Here is a tiny trained network, its code and every weight. The questions are about switching its units off for an input and a target symbol, where a switched-off unit gives its printed mean instead of its output.

import numpy as np


def w(rows, s, z=0):
    codes = np.array(rows[::2]) - 128.0
    scale = np.full(codes.shape[1], s)
    scale[-1] = z or s
    return codes * scale


def norm(h):
    return h / np.sqrt((h * h).mean(-1, keepdims=True) + 1e-5)


def f(y):
    return np.maximum(y, 0)


def softmax(a):
    e = np.exp(a - a.max(-1, keepdims=True))
    return e / e.sum(-1, keepdims=True)


def log_softmax(a):
    a = a - a.max(-1, keepdims=True)
    return a - np.log(np.exp(a).sum(-1, keepdims=True))


def net(x, mask):
    ids = ['ΛΣΦΨαθμπω'.index(c) for c in x.split()]
    T = len(ids)
    res = E[ids] + P[:T]
    u = 0
    for l in range(3):
        r = norm(res)
        for j in range(2):
            rows = slice(3 * j, 3 * j + 3)
            q, k, v = (r @ M[l][rows].T for M in (Q, K, V))
            z = softmax(np.where(np.tri(T) > 0, q @ k.T / 3**0.5, -1e9)) @ v
            o = O[l][rows]
            res = res + np.where(mask[u + j], z, o[:, -1]) @ o[:, :-1]
        u += 2
        y = f(norm(res) @ A[l][:, :-1].T + A[l][:, -1])
        res = res + np.where(mask[u : u + 4], y, B[l][:, -1]) @ B[l][:, :-1]
        u += 4
    return log_softmax(norm(res)[-1] @ U[:, :-1].T + U[:, -1])


Q, K, V, O, A, B = {}, {}, {}, {}, {}, {}
E = w([
[141,114,143,108,83,93,153,88,63],'Λ',
[185,85,176,115,129,63,144,153,152],'Σ',
[112,84,161,126,239,102,150,153,124],'Φ',
[139,69,102,76,139,168,79,36,134],'Ψ',
[232,191,148,81,158,140,128,217,44],'α',
[162,79,3,181,160,111,129,125,45],'θ',
[180,220,128,200,147,84,134,79,118],'μ',
[100,122,133,201,102,217,97,137,147],'π',
[64,206,90,63,97,143,181,143,133],'ω',
],0.013)
P = w([
[73,130,49,201,101,114,162,103,223],'0',
[131,225,113,108,123,124,2,143,47],'1',
[120,189,128,106,129,122,27,134,50],'2',
[120,178,142,104,137,121,49,130,55],'3',
[124,164,147,101,142,123,74,123,59],'4',
[130,158,152,99,150,126,93,119,61],'5',
[133,152,159,92,148,130,101,118,74],'6',
[151,139,158,84,151,129,123,112,74],'7',
[161,132,163,86,147,135,133,109,81],'8',
[162,123,162,79,151,136,147,109,81],'9',
[169,123,164,80,148,139,161,114,83],'10',
[181,112,166,73,154,139,167,107,99],'11',
[180,108,165,71,158,146,187,111,85],'12',
[185,107,163,71,156,144,188,124,96],'13',
],0.0072)
Q[0] = w([
[180,118,207,184,171,77,79,125,131],'L0H0',
[66,114,138,172,107,157,133,179,255],'L0H0',
[48,253,65,156,114,151,220,37,148],'L0H0',
[114,159,163,187,202,172,59,169,133],'L0H1',
[115,238,136,129,92,51,194,185,191],'L0H1',
[83,184,193,10,150,170,106,100,85],'L0H1',
],0.0068)
K[0] = w([
[205,99,140,207,119,52,97,113,143],'L0H0',
[126,138,132,180,104,156,73,119,166],'L0H0',
[91,254,94,126,162,148,150,103,124],'L0H0',
[124,138,132,180,147,155,185,161,211],'L0H1',
[210,168,200,158,170,138,192,114,76],'L0H1',
[158,99,209,77,74,127,97,151,185],'L0H1',
],0.008)
V[0] = w([
[167,95,86,9,161,86,234,122,99],'L0H0',
[110,79,96,182,65,161,123,162,167],'L0H0',
[106,145,122,170,70,122,147,131,164],'L0H0',
[156,133,152,168,103,114,144,121,106],'L0H1',
[83,128,146,94,23,173,121,230,213],'L0H1',
[146,84,3,120,115,127,143,120,157],'L0H1',
],0.0045)
O[0] = w([
[32,168,65,234,42,66,11,158,101,102],'L0H0',
[169,25,130,185,100,112,216,134,148,5],'L0H0',
[114,121,167,146,58,95,183,83,134,60],'L0H0',
[146,107,112,126,92,123,161,137,106,168],'L0H1',
[81,96,133,243,80,69,120,237,238,105],'L0H1',
[130,142,3,109,214,139,150,100,178,77],'L0H1',
],0.0041,0.0019)
A[0] = w([
[107,216,103,178,169,125,104,182,87,37],'L0N0',
[91,145,107,162,78,164,1,100,66,40],'L0N1',
[159,151,173,3,130,114,151,166,132,4],'L0N2',
[85,46,149,81,153,124,85,92,128,58],'L0N3',
],0.0075,0.0025)
B[0] = w([
[180,137,86,88,138,125,182,173,199,236],'L0N0',
[175,146,94,164,100,107,127,255,153,254],'L0N1',
[140,120,127,136,135,110,207,217,90,244],'L0N2',
[183,162,128,34,89,85,162,185,159,167],'L0N3',
],0.0078,0.0039)
Q[1] = w([
[174,140,134,141,134,121,197,197,105],'L1H0',
[174,126,142,147,108,164,191,172,124],'L1H0',
[182,86,127,101,107,124,139,144,123],'L1H0',
[158,148,248,181,112,135,79,115,155],'L1H1',
[142,194,122,147,77,103,108,171,157],'L1H1',
[105,172,119,79,134,64,150,94,135],'L1H1',
],0.012)
K[1] = w([
[88,108,55,111,146,70,142,104,205],'L1H0',
[111,96,92,170,93,106,212,104,202],'L1H0',
[98,137,67,190,202,131,161,130,149],'L1H0',
[132,96,173,148,220,173,86,106,2],'L1H1',
[144,137,85,146,228,71,171,102,109],'L1H1',
[158,150,43,98,98,94,135,203,116],'L1H1',
],0.0092)
V[1] = w([
[125,39,164,128,60,98,79,55,184],'L1H0',
[252,182,136,140,73,152,161,66,99],'L1H0',
[184,168,132,190,59,14,80,216,184],'L1H0',
[164,146,31,111,94,149,136,103,143],'L1H1',
[164,94,121,104,223,95,214,87,131],'L1H1',
[171,103,113,134,134,67,170,138,104],'L1H1',
],0.0049)
O[1] = w([
[174,71,103,115,81,102,114,71,234,153],'L1H0',
[154,175,186,152,3,128,140,202,97,140],'L1H0',
[182,66,37,30,74,169,115,158,117,254],'L1H0',
[121,128,193,155,109,91,44,187,177,184],'L1H1',
[115,79,154,120,180,77,133,146,252,139],'L1H1',
[177,80,180,158,111,84,140,166,160,170],'L1H1',
],0.005,0.0028)
A[1] = w([
[72,147,69,87,219,151,81,145,90,139],'L1N0',
[119,128,69,191,140,201,41,108,150,146],'L1N1',
[135,97,127,166,2,143,83,74,103,250],'L1N2',
[66,96,182,136,185,102,205,97,131,27],'L1N3',
],0.0053,0.0019)
B[1] = w([
[98,137,230,88,75,106,199,161,10,204],'L1N0',
[29,153,196,88,235,85,56,209,116,254],'L1N1',
[81,135,254,92,191,86,105,197,65,224],'L1N2',
[178,133,208,166,65,106,123,204,143,144],'L1N3',
],0.0046,0.0023)
Q[2] = w([
[141,122,144,155,161,205,138,143,133],'L2H0',
[158,189,150,96,183,98,70,213,78],'L2H0',
[95,61,157,181,111,134,158,39,130],'L2H0',
[2,132,78,151,103,136,50,4,185],'L2H1',
[184,125,114,164,133,96,126,26,70],'L2H1',
[70,151,45,106,57,40,123,55,152],'L2H1',
],0.0073)
K[2] = w([
[68,107,170,164,161,150,134,69,148],'L2H0',
[70,72,100,168,141,58,98,72,174],'L2H0',
[155,148,141,68,177,206,97,186,55],'L2H0',
[190,161,199,70,152,167,81,175,2],'L2H1',
[165,144,125,180,163,90,125,101,18],'L2H1',
[151,145,68,96,158,198,106,156,8],'L2H1',
],0.008)
V[2] = w([
[201,49,139,147,113,70,132,94,149],'L2H0',
[113,133,3,210,121,103,192,96,141],'L2H0',
[141,158,169,149,112,54,240,165,187],'L2H0',
[100,213,137,63,63,154,72,107,213],'L2H1',
[21,92,167,163,51,97,122,120,72],'L2H1',
[117,128,106,104,139,16,59,92,101],'L2H1',
],0.0055)
O[2] = w([
[86,203,195,72,100,137,51,88,137,160],'L2H0',
[71,49,141,224,116,166,26,98,89,170],'L2H0',
[28,44,143,77,109,63,123,53,60,253],'L2H0',
[161,168,53,196,151,81,127,3,69,142],'L2H1',
[28,174,29,128,101,138,175,212,138,105],'L2H1',
[98,189,81,107,140,242,145,84,119,63],'L2H1',
],0.0054,0.0062)
A[2] = w([
[155,206,111,139,154,117,122,81,154,3],'L2N0',
[25,124,140,149,116,132,61,59,147,96],'L2N1',
[179,121,117,130,80,141,255,127,187,43],'L2N2',
[132,183,136,123,143,114,92,158,111,243],'L2N3',
],0.0078,0.005)
B[2] = w([
[82,67,158,90,91,82,74,229,168,134],'L2N0',
[254,211,101,138,48,119,68,216,79,149],'L2N1',
[151,165,94,223,21,128,31,188,85,151],'L2N2',
[88,115,152,192,143,106,158,9,229,255],'L2N3',
],0.0059,0.0072)
U = w([
[26,197,77,99,67,111,187,141,162,40],'Λ',
[172,70,82,34,73,162,70,82,182,64],'Σ',
[72,72,170,59,223,136,217,78,131,123],'Φ',
[166,211,127,177,150,98,131,23,179,66],'Ψ',
[241,165,138,119,121,143,210,200,104,32],'α',
[94,92,175,199,113,241,105,145,160,174],'θ',
[105,172,189,116,84,93,81,95,2,104],'μ',
[116,94,120,157,114,6,105,171,209,255],'π',
[109,74,11,182,168,115,127,113,85,74],'ω',
],0.0065,0.0042)

Each question gives the input, a string of symbols that net reads in full, and the target symbol t.
The units are the heads (3 rows each of Q, K, V and O) and the neurons (one row each of A and B). Each row of codes is followed by its name. A weight is (code - 128) times the scale printed after its matrix; where a second scale follows, it is the last column's (O, A, B and U).
mask holds one flag per unit, layer by layer, with each layer's heads first. A switched-off unit (its flag False) gives its mean, the last column of its rows in O or B, instead of its output. The means were averaged over made-up inputs and are rounded, as every weight is.
A unit's drop is (log p(t) with every unit on - log p(t) with that unit switched off) / (log p(t) with every unit on - log p(t) with every unit switched off).
The circuit of an input: a set's keep is (log p(t) with only the set's units on - log p(t) with every unit switched off) / (log p(t) with every unit on - log p(t) with every unit switched off). Starting from the 12 units with the biggest drops (on a tie, the unit counted first), units are removed one at a time, each time the one whose removal leaves the highest keep (on an exact tie, the one counted first), for as long as the keep stays at least 0.8.
units of the circuit, in order: the units of the circuit, biggest drop first
unit that matters most: the unit with the biggest drop
top k neurons: the k neurons with the biggest drops, biggest first
drop when u is switched off: that unit's drop, to one decimal
input π μ Λ, target π: unit that matters most	L0N1
input π μ π θ Σ ω Φ Σ μ Ψ, target π: units of the circuit, in order	[L0H0 L0N1]
input π ω π Ψ Σ π Ψ, target π: units of the circuit, in order	[L0N1 L2H1]
input π π α π ω, target π: units of the circuit, in order	[L0H0 L2H1]
input ω Σ Φ, target ω: units of the circuit, in order	[L2H0 L2H1 L0N2]
input α Σ Σ μ θ, target α: units of the circuit, in order	[L1H0 L2H0]
input Φ π π μ μ ω α α π α, target Φ: units of the circuit, in order	[L1H0 L0N1 L2N3]
input Λ Ψ ω ω θ π Σ Σ α α θ ω π Λ, target Λ: units of the circuit, in order	[L2H1 L0H0]
input θ π π ω α θ Ψ Σ α, target θ: units of the circuit, in order	[L2H0 L2H1]
input μ Λ π α π μ ω ω, target μ: units of the circuit, in order	[L2H0 L2H1]
input μ π α π Φ Λ ω Ψ π, target μ: top 3 neurons	[L1N2 L0N2 L2N3]
input μ α π Σ π π α Φ θ α π θ, target μ: top 2 neurons	[L1N0 L0N2]
input π Φ Λ π ω π θ π ω α, target π: units of the circuit, in order	[L0H0 L2H1]
input π ω α π α α Σ α, target π: top 3 neurons	[L0N0 L2N3 L0N1]
input Σ θ π Σ Σ Φ π μ Σ μ Ψ Λ, target Σ: units of the circuit, in order	[L1H0]
input π α Σ ω α α π π, target Φ: units of the circuit, in order	[L0H0 L0N1]
input Φ θ ω Σ Σ θ ω μ Σ Φ Ψ ω μ μ, target Φ: units of the circuit, in order	[L1H0 L2H1]
input α μ Σ μ, target α: units of the circuit, in order	[L1H0 L2H0]
input Σ α θ, target Σ: top 3 neurons	[L0N1 L0N0 L0N2]
input Λ Ψ π π Σ π π π Σ, target Λ: top neuron	[L1N2]
input μ α Σ μ Ψ π π Σ, target μ: top 2 neurons	[L0N1 L0N0]
input θ Σ Λ μ π Σ α Σ Φ π Ψ, target θ: top 2 neurons	[L0N1 L0N0]
input Λ Σ π μ α μ, target Λ: top 2 neurons	[L1N2 L0N0]
input ω Λ Σ μ Φ Λ Σ π, target ω: drop when L2H1 is switched off	0.3
input Σ α π Σ μ α Σ π ω, target Σ: drop when L1H0 is switched off	0.9
input Φ π θ μ π Σ α Σ α Λ Ψ θ Σ, target Φ: drop when L0H1 is switched off	0.2
input α α π π μ α Φ Ψ α ω π Σ, target α: drop when L1H0 is switched off	0.8
input Ψ Φ Ψ α Λ π μ π, target Ψ: unit that matters most	L2H1
